Here is a tiny trained network, its code and every weight. The questions are about switching its units off for an input and a target symbol, where a switched-off unit gives its printed mean instead of its output.

import numpy as np


def w(rows, s, z=0):
    codes = np.array(rows[::2]) - 128.0
    scale = np.full(codes.shape[1], s)
    scale[-1] = z or s
    return codes * scale


def norm(h):
    return h / np.sqrt((h * h).mean(-1, keepdims=True) + 1e-5)


def f(y):
    return y / 2 * (1 + np.tanh(0.7978845608 * (y + 0.044715 * y**3)))


def softmax(a):
    e = np.exp(a - a.max(-1, keepdims=True))
    return e / e.sum(-1, keepdims=True)


def log_softmax(a):
    a = a - a.max(-1, keepdims=True)
    return a - np.log(np.exp(a).sum(-1, keepdims=True))


def net(x, mask):
    ids = ['ΣΩβδεηθξπ'.index(c) for c in x.split()]
    T = len(ids)
    res = E[ids] + P[:T]
    u = 0
    for l in range(2):
        q, k, v = (norm(res) @ M[l].T for M in (Q, K, V))
        z = softmax(np.where(np.tri(T) > 0, q @ k.T / 2**0.5, -1e9)) @ v
        res = res + np.where(mask[u], z, O[l][:, -1]) @ O[l][:, :-1]
        u += 1
        y = f(norm(res) @ A[l][:, :-1].T + A[l][:, -1])
        res = res + np.where(mask[u : u + 8], y, B[l][:, -1]) @ B[l][:, :-1]
        u += 8
    return log_softmax(norm(res)[-1] @ U[:, :-1].T + U[:, -1])


Q, K, V, O, A, B = {}, {}, {}, {}, {}, {}
E = w([
[66,112,228,137],'Σ',
[5,125,152,107],'Ω',
[33,216,181,241],'β',
[112,112,223,177],'δ',
[120,10,82,69],'ε',
[149,19,166,85],'η',
[160,123,225,225],'θ',
[34,113,94,170],'ξ',
[109,100,86,243],'π',
],0.012)
P = w([
[166,173,125,124],'0',
[4,76,156,231],'1',
[168,139,136,116],'2',
[14,61,157,240],'3',
[192,171,116,109],'4',
[57,146,74,80],'5',
[175,151,123,116],'6',
[46,69,171,224],'7',
[171,161,119,113],'8',
],0.02)
Q[0] = w([
[93,174,59,121],'0.h1',
[80,3,187,209],'0.h1',
],0.014)
K[0] = w([
[11,99,86,217],'0.h1',
[189,213,95,103],'0.h1',
],0.013)
V[0] = w([
[81,170,3,161],'0.h1',
[114,115,227,53],'0.h1',
],0.0078)
O[0] = w([
[97,186,7,145,250],'0.h1',
[72,172,179,127,13],'0.h1',
],0.011,0.0012)
A[0] = w([
[119,83,107,30,51],'0.n1',
[194,146,152,100,122],'0.n2',
[56,41,139,117,37],'0.n3',
[76,207,122,212,178],'0.n4',
[32,132,93,73,205],'0.n5',
[168,105,55,164,52],'0.n6',
[136,242,113,49,162],'0.n7',
[169,247,140,175,3],'0.n8',
],0.011,0.0045)
B[0] = w([
[151,58,89,127,162],'0.n1',
[162,131,176,97,143],'0.n2',
[71,184,100,223,180],'0.n3',
[122,28,55,69,255],'0.n4',
[166,97,179,145,240],'0.n5',
[144,193,80,129,154],'0.n6',
[95,121,101,2,183],'0.n7',
[150,253,143,248,148],'0.n8',
],0.009,0.0065)
Q[1] = w([
[160,117,120,6],'1.h1',
[81,75,140,120],'1.h1',
],0.022)
K[1] = w([
[61,7,173,174],'1.h1',
[178,109,195,57],'1.h1',
],0.016)
V[1] = w([
[104,54,126,50],'1.h1',
[7,206,145,86],'1.h1',
],0.012)
O[1] = w([
[8,47,129,37,252],'1.h1',
[85,239,125,69,26],'1.h1',
],0.013,0.003)
A[1] = w([
[146,106,207,164,209],'1.n1',
[118,64,7,56,132],'1.n2',
[74,105,125,173,254],'1.n3',
[36,187,109,221,236],'1.n4',
[172,130,121,177,197],'1.n5',
[188,176,120,92,113],'1.n6',
[154,171,110,200,71],'1.n7',
[172,122,107,83,70],'1.n8',
],0.016,0.0051)
B[1] = w([
[109,174,110,183,164],'1.n1',
[16,197,164,249,252],'1.n2',
[119,194,138,131,199],'1.n3',
[246,148,145,22,192],'1.n4',
[104,125,45,116,148],'1.n5',
[139,28,169,174,143],'1.n6',
[151,49,130,36,145],'1.n7',
[64,46,122,83,141],'1.n8',
],0.012,0.015)
U = w([
[128,167,179,77,67],'Σ',
[71,120,100,3,129],'Ω',
[145,132,107,50,255],'β',
[149,163,166,131,22],'δ',
[102,29,109,105,209],'ε',
[140,70,173,83,135],'η',
[170,124,145,153,66],'θ',
[110,201,78,118,89],'ξ',
[148,92,65,112,158],'π',
],0.014,0.0047)

Each question gives the input, a string of symbols that net reads in full, and the target symbol t.
The units are the heads (2 rows each of Q, K, V and O) and the neurons (one row each of A and B). Each row of codes is followed by its name. A weight is (code - 128) times the scale printed after its matrix; where a second scale follows, it is the last column's (O, A, B and U).
mask holds one flag per unit, layer by layer, with each layer's heads first. A switched-off unit (its flag False) gives its mean, the last column of its rows in O or B, instead of its output. The means were averaged over made-up inputs and are rounded, as every weight is.
A unit's drop is (log p(t) with every unit on - log p(t) with that unit switched off) / (log p(t) with every unit on - log p(t) with every unit switched off).
The circuit of an input: a set's keep is (log p(t) with only the set's units on - log p(t) with every unit switched off) / (log p(t) with every unit on - log p(t) with every unit switched off). Starting from the 12 units with the biggest drops (on a tie, the unit counted first), units are removed one at a time, each time the one whose removal leaves the highest keep (on an exact tie, the one counted first), for as long as the keep stays at least 0.8.
circuit, biggest first: the units of the circuit, biggest drop first
unit that matters most: the unit with the biggest drop
top k neurons: the k neurons with the biggest drops, biggest first
k most important neurons of layer l: the k neurons of layer l with the biggest drops, biggest first
input Ω Ω ε β, target Ω: circuit, biggest first => (1.h1, 1.n2)
input β ε Ω ε, target β: circuit, biggest first => (1.h1, 0.n3, 1.n4, 1.n2)
input Ω Σ ε ε, target Ω: circuit, biggest first => (1.h1, 1.n4, 0.n3)
input ε η π ε Ω π δ δ, target Ω: top 2 neurons => (0.n7, 0.n1)
input π β θ ξ ξ ε ε β, target ξ: top 2 neurons => (0.n4, 0.n1)
input ε ε π β θ ε Σ ε, target θ: circuit, biggest first => (0.n1, 1.h1, 0.n4)
input θ ξ ε η ε δ, target ε: circuit, biggest first => (1.h1)
input ε Ω ξ β Ω θ ε ξ π, target π: top 3 neurons => (0.n8, 0.n7, 0.n6)
input Ω π ε ε ε β, target ε: circuit, biggest first => (1.h1, 0.n4)
input ξ ε Σ δ, target ξ: circuit, biggest first => (0.h1, 1.n4, 1.n3)
input ε ε ε ξ ε Ω, target ε: circuit, biggest first => (1.h1, 0.n3)
input ξ Σ ε ε Ω θ, target ε: circuit, biggest first => (1.h1, 0.n4, 0.h1)
input ε ξ ε Ω Σ Ω ε η, target Σ: top 2 neurons => (0.n4, 0.n1)
input π ε ε π ξ ε π ξ, target ξ: unit that matters most => 0.h1
input ε β Σ η ξ Σ ε Σ, target ξ: circuit, biggest first => (0.h1, 1.n3)
input β δ ε Ω, target β: circuit, biggest first => (0.n7, 1.n4, 1.h1, 1.n2)
input Ω ε ε ε Ω ε ξ π, target Ω: circuit, biggest first => (1.h1, 1.n4)
input β ξ ξ θ, target β: top 2 neurons => (1.n4, 0.n8)
input Ω ε θ Ω, target Ω: top 2 neurons => (0.n7, 1.n2)
input δ π ξ ε π ξ ξ β, target π: top 4 neurons => (1.n2, 0.n7, 0.n4, 1.n5)
input ξ π Ω ε, target ξ: top 2 neurons => (0.n6, 1.n4)
input θ ξ η η ε, target ε: 2 most important neurons of layer 0 => (0.n3, 0.n2)
input ε ε ξ ε ξ π ε Ω, target ξ: 4 most important neurons of layer 0 => (0.n1, 0.n7, 0.n4, 0.n8)
input ξ δ ξ Ω β ε Ω ξ, target β: top 3 neurons => (0.n8, 1.n4, 1.n2)
